[[129 121 113 122 105 126 113]
 [119 140 110 103 121 127 113]
 [118 125 129 130 129 130 137]]
->
[[118 125 129 130 129 130 137]
 [129 121 113 122 105 126 113]
 [119 140 110 103 121 127 113]]

[[136 118 143 148 133 129]
 [131 121 135 139 128 128]
 [131 124 136 138 132 129]
 [129 126 128 129 127 128]
 [121 140 111 105 121 127]
 [122 138 112 107 120 127]
 [124 135 122 117 128 128]
 [130 127 129 130 127 128]
 [123 136 116 112 123 127]
 [132 123 138 140 133 129]
 [126 129 119 120 119 127]
 [134 126 135 135 132 128]]
->
[[134 126 135 135 132 128]
 [136 118 143 148 133 129]
 [131 121 135 139 128 128]
 [131 124 136 138 132 129]
 [129 126 128 129 127 128]
 [121 140 111 105 121 127]
 [122 138 112 107 120 127]
 [124 135 122 117 128 128]
 [130 127 129 130 127 128]
 [123 136 116 112 123 127]
 [132 123 138 140 133 129]
 [126 129 119 120 119 127]]

[[129 114 126]
 [131 113 133]
 [130 118 131]
 [123 133 125]
 [115 115 125]
 [110 124 126]
 [127 130 124]
 [133 105 125]]
->
[[133 105 125]
 [129 114 126]
 [131 113 133]
 [130 118 131]
 [123 133 125]
 [115 115 125]
 [110 124 126]
 [127 130 124]]

[[121 136 113 145 124 131 125 138 126 140]
 [119 135 109 151 128 130 124 133 131 138]
 [119 138 110 151 127 132 124 131 129 139]]
->
[[119 138 110 151 127 132 124 131 129 139]
 [121 136 113 145 124 131 125 138 126 140]
 [119 135 109 151 128 130 124 133 131 138]]

[[136 139 140 138 137 140]
 [108 104 101 103 107 100]
 [122 120 119 120 121 118]
 [133 134 134 133 133 133]]
->
[[133 134 134 133 133 133]
 [136 139 140 138 137 140]
 [108 104 101 103 107 100]
 [122 120 119 120 121 118]]

[[139 109 105 121 127]
 [135 123 113 122 131]
 [136 121 112 123 130]
 [129 133 124 124 133]]
->
[[129 133 124 124 133]
 [139 109 105 121 127]
 [135 123 113 122 131]
 [136 121 112 123 130]]

[[125 132 133 112 123 128 133 117 135 132 132]
 [137 133 133 121 119 135 125 130 127 126 137]
 [138 128 122 130 132 123 130 133 130 141 139]
 [136 116 125 144 121 141 128 125 132 131 131]
 [132 149 115 124 143 131 119 136 132 121 128]]
->
[[132 149 115 124 143 131 119 136 132 121 128]
 [125 132 133 112 123 128 133 117 135 132 132]
 [137 133 133 121 119 135 125 130 127 126 137]
 [138 128 122 130 132 123 130 133 130 141 139]
 [136 116 125 144 121 141 128 125 132 131 131]]

[[111 115 124 128 112 139 146 137 145 101 120 116 127 145 110]
 [112 114 126 130 112 141 147 140 144 100 121 118 131 145 108]
 [115 113 129 131 113 143 148 143 142  99 122 121 135 142 106]
 [110 117 121 125 113 137 143 133 145 104 119 113 121 146 113]]
->
[[110 117 121 125 113 137 143 133 145 104 119 113 121 146 113]
 [111 115 124 128 112 139 146 137 145 101 120 116 127 145 110]
 [112 114 126 130 112 141 147 140 144 100 121 118 131 145 108]
 [115 113 129 131 113 143 148 143 142  99 122 121 135 142 106]]
---
[[132 137 123]
 [142 148 121]
 [142 150 119]]
->
[123 148 142]

[[126 104 121 135 124]
 [124 100 122 137 121]
 [138 126 121 131 140]
 [115 131 136 122 112]]
->
[124 137 121 131]

[[131 152]
 [123 142]]
->
[152 123]

[[154 131 156 126]
 [142 143 124 134]
 [103 133 109 135]]
->
[126 124 133]

[[127 133 117 116]
 [128 127 133 132]
 [129 125 134 136]
 [129 121 154 155]]
->
[116 133 125 129]

[[136 147 135]
 [114 146 140]
 [132 107 116]
 [132 148 138]
 [109 139 138]]
->
[135 146 132]
---
[[132 129 125 123 121 116 130 121 127 119 134 124 131 127]
 [128 130 123 142 131 135 120 136 137 132 128 128 127 126]
 [126 133 130 101 125 123 132 121 105 121 118 128 130 107]
 [127 122 120 134 123 121 124 127 134 121 129 120 125 131]
 [124 125 128 125 135 134 123 128 119 123 125 123 120 125]
 [125 120 120 144 127 128 112 134 143 127 127 123 117 134]]
->
[[126 133 130 101 125 123 132 121 105 121 118 128 130 107]
 [128 130 123 142 131 135 120 136 137 132 128 128 127 126]
 [132 129 125 123 121 116 130 121 127 119 134 124 131 127]
 [124 125 128 125 135 134 123 128 119 123 125 123 120 125]
 [127 122 120 134 123 121 124 127 134 121 129 120 125 131]
 [125 120 120 144 127 128 112 134 143 127 127 123 117 134]]

[[139 129 137]
 [124 104 124]
 [114 130 147]
 [113 123 116]
 [101 134 137]
 [ 98 127 122]
 [134 141 144]
 [119 135 132]]
->
[[134 141 144]
 [119 135 132]
 [101 134 137]
 [114 130 147]
 [139 129 137]
 [ 98 127 122]
 [113 123 116]
 [124 104 124]]

[[131 101 132]
 [129 126 129]
 [110 116 135]
 [117 135 126]
 [134 139 125]
 [117 130 129]
 [132 134 124]
 [128 123 133]]
->
[[134 139 125]
 [117 135 126]
 [132 134 124]
 [117 130 129]
 [129 126 129]
 [128 123 133]
 [110 116 135]
 [131 101 132]]

[[121 126 127 132 130 123 128 129]
 [142 136 131 153 113 133 114 157]]
->
[[142 136 131 153 113 133 114 157]
 [121 126 127 132 130 123 128 129]]

[[114 120 145 147 116]
 [129 132 147 150 144]
 [151 106 155 119 107]
 [110 117 144 125 109]]
->
[[129 132 147 150 144]
 [114 120 145 147 116]
 [110 117 144 125 109]
 [151 106 155 119 107]]

[[110 147 117 119 133]
 [143 127 143 132 145]
 [115 137 132 143 149]
 [107 105 139 150 130]
 [150 118 149 132 121]
 [127 122 132 139 136]
 [119 131 148 141 113]]
->
[[110 147 117 119 133]
 [115 137 132 143 149]
 [119 131 148 141 113]
 [143 127 143 132 145]
 [127 122 132 139 136]
 [150 118 149 132 121]
 [107 105 139 150 130]]
